Below are the code and all the weights of a small trained network. Each question names an input and a target symbol and asks about switching units off, where a switched-off unit gives its printed mean instead of its output.

import numpy as np


def w(rows, s, z=0):
    codes = np.array(rows[::2]) - 128.0
    scale = np.full(codes.shape[1], s)
    scale[-1] = z or s
    return codes * scale


def f(y):
    return np.maximum(y, 0)


def softmax(a):
    e = np.exp(a - a.max(-1, keepdims=True))
    return e / e.sum(-1, keepdims=True)


def log_softmax(a):
    a = a - a.max(-1, keepdims=True)
    return a - np.log(np.exp(a).sum(-1, keepdims=True))


def net(x, mask):
    ids = ['γηθμφψ'.index(c) for c in x.split()]
    T = len(ids)
    res = E[ids] + P[:T]
    q, k, v = (res @ M[0].T for M in (Q, K, V))
    z = softmax(np.where(np.tri(T) > 0, q @ k.T / 2**0.5, -1e9)) @ v
    res = res + np.where(mask[0], z, O[0][:, -1]) @ O[0][:, :-1]
    y = f(res @ A[0][:, :-1].T + A[0][:, -1])
    res = res + np.where(mask[1:9], y, B[0][:, -1]) @ B[0][:, :-1]
    return log_softmax(res[-1] @ U[:, :-1].T + U[:, -1])


Q, K, V, O, A, B = {}, {}, {}, {}, {}, {}
E = w([
[123,57,100,77,160,68,126,54,43],'γ',
[131,120,113,183,248,130,75,102,53],'η',
[125,152,195,247,150,32,164,129,64],'θ',
[81,210,52,107,187,156,116,173,119],'μ',
[107,151,128,24,133,121,217,154,85],'φ',
[162,216,201,122,178,172,69,117,177],'ψ',
],0.017)
P = w([
[116,152,45,208,90,100,57,43,128],'0',
[26,141,179,104,158,113,127,38,105],'1',
[57,135,175,2,132,150,120,76,36],'2',
[209,163,95,89,43,121,109,131,80],'3',
[181,141,121,156,98,74,97,160,159],'4',
[120,97,203,50,157,113,129,181,116],'5',
[101,91,223,101,209,97,115,188,168],'6',
[168,77,207,127,248,106,97,184,181],'7',
],0.0089)
Q[0] = w([
[76,187,144,52,37,255,137,183,190],'head 1',
[226,128,111,167,65,176,125,36,217],'head 1',
],0.0079)
K[0] = w([
[118,133,66,159,86,119,117,8,106],'head 1',
[33,132,154,107,145,112,111,61,98],'head 1',
],0.012)
V[0] = w([
[66,162,79,63,57,16,223,222,151],'head 1',
[169,237,178,143,183,254,143,211,171],'head 1',
],0.0061)
O[0] = w([
[171,123,146,146,193,241,142,16,120,3],'head 1',
[56,95,96,127,9,74,134,68,70,157],'head 1',
],0.012,0.0037)
A[0] = w([
[119,149,63,169,147,111,176,31,75,109],'neuron 1',
[124,129,163,113,106,110,254,139,108,182],'neuron 2',
[97,205,107,163,211,87,154,150,62,168],'neuron 3',
[91,135,79,103,171,149,108,83,78,236],'neuron 4',
[160,162,166,147,141,229,138,53,105,66],'neuron 5',
[205,108,170,110,144,132,97,138,235,50],'neuron 6',
[144,209,146,141,97,140,120,114,148,189],'neuron 7',
[40,95,118,150,9,139,122,123,99,5],'neuron 8',
],0.008,0.0026)
B[0] = w([
[86,115,115,138,101,187,131,120,122,192],'neuron 1',
[114,153,94,96,116,185,45,125,149,173],'neuron 2',
[119,107,109,123,92,107,145,98,160,253],'neuron 3',
[209,135,206,91,102,164,153,107,109,202],'neuron 4',
[127,68,59,114,75,107,215,153,199,180],'neuron 5',
[62,120,69,165,111,204,60,202,73,161],'neuron 6',
[157,149,153,72,112,131,110,69,147,156],'neuron 7',
[152,149,202,157,188,128,171,255,118,203],'neuron 8',
],0.0085,0.012)
U = w([
[133,142,133,133,160,165,108,121,155,49],'γ',
[112,95,71,87,117,90,98,93,176,112],'η',
[243,188,253,98,163,70,105,69,214,243],'θ',
[69,172,149,142,72,197,54,50,106,252],'μ',
[144,109,134,128,88,155,165,106,198,108],'φ',
[108,147,131,155,113,161,169,132,90,18],'ψ',
],0.0063,0.0028)

Each question gives the input, a string of symbols that net reads in full, and the target symbol t.
The units are the heads (2 rows each of Q, K, V and O) and the neurons (one row each of A and B). Each row of codes is followed by its name. A weight is (code - 128) times the scale printed after its matrix; where a second scale follows, it is the last column's (O, A, B and U).
mask holds one flag per unit, heads first, then neurons. A switched-off unit (its flag False) gives its mean, the last column of its rows in O or B, instead of its output. The means were averaged over made-up inputs and are rounded, as every weight is.
A unit's drop is (log p(t) with every unit on - log p(t) with that unit switched off) / (log p(t) with every unit on - log p(t) with every unit switched off).
The circuit of an input: a set's keep is (log p(t) with only the set's units on - log p(t) with every unit switched off) / (log p(t) with every unit on - log p(t) with every unit switched off). Starting from all 9 units, units are removed one at a time, each time the one whose removal leaves the highest keep (on an exact tie, the one counted first), for as long as the keep stays at least 0.8.
circuit, biggest first: the units of the circuit, biggest drop first
k most important neurons: the k neurons with the biggest drops, biggest first
drop of u: that unit's drop, to one decimal
input φ ψ η γ η γ η, target η: 2 most important neurons => neuron 4; neuron 8
input θ μ γ θ η ψ μ, target θ: 3 most important neurons => neuron 1; neuron 6; neuron 5
input θ θ μ θ, target μ: circuit, biggest first => head 1; neuron 1; neuron 8
input μ η φ, target μ: circuit, biggest first => neuron 2; head 1
input μ η μ ψ μ ψ μ γ, target ψ: circuit, biggest first => head 1; neuron 8
input θ γ θ η γ, target θ: circuit, biggest first => head 1; neuron 1
input η μ μ μ γ γ η ψ, target γ: circuit, biggest first => neuron 6
input φ γ μ, target φ: circuit, biggest first => neuron 5; head 1
input ψ η φ θ η, target φ: circuit, biggest first => head 1; neuron 5
input μ η θ η, target θ: 2 most important neurons => neuron 6; neuron 1
input θ μ θ φ, target θ: 2 most important neurons => neuron 1; neuron 5
input η θ η γ, target θ: circuit, biggest first => head 1; neuron 6
input φ η γ γ θ φ, target γ: circuit, biggest first => head 1; neuron 6
input η γ ψ γ, target ψ: circuit, biggest first => neuron 8; head 1
input ψ φ μ φ φ, target μ: circuit, biggest first => head 1; neuron 2
input η γ η η, target η: 3 most important neurons => neuron 8; neuron 4; neuron 3
input μ μ φ μ μ μ η, target μ: circuit, biggest first => head 1
input θ η ψ μ η θ, target μ: 2 most important neurons => neuron 8; neuron 2
input η φ ψ θ μ γ, target μ: 2 most important neurons => neuron 1; neuron 5
input ψ μ ψ η η φ η φ, target η: circuit, biggest first => head 1; neuron 4
input ψ μ γ φ μ γ μ μ, target μ: most important neuron => neuron 8
input η μ φ θ μ μ ψ ψ, target μ: drop of neuron 6 => 0.7
input φ η γ μ η, target μ: drop of head 1 => 0.9
input ψ φ θ ψ ψ ψ ψ μ, target ψ: drop of head 1 => 1.4
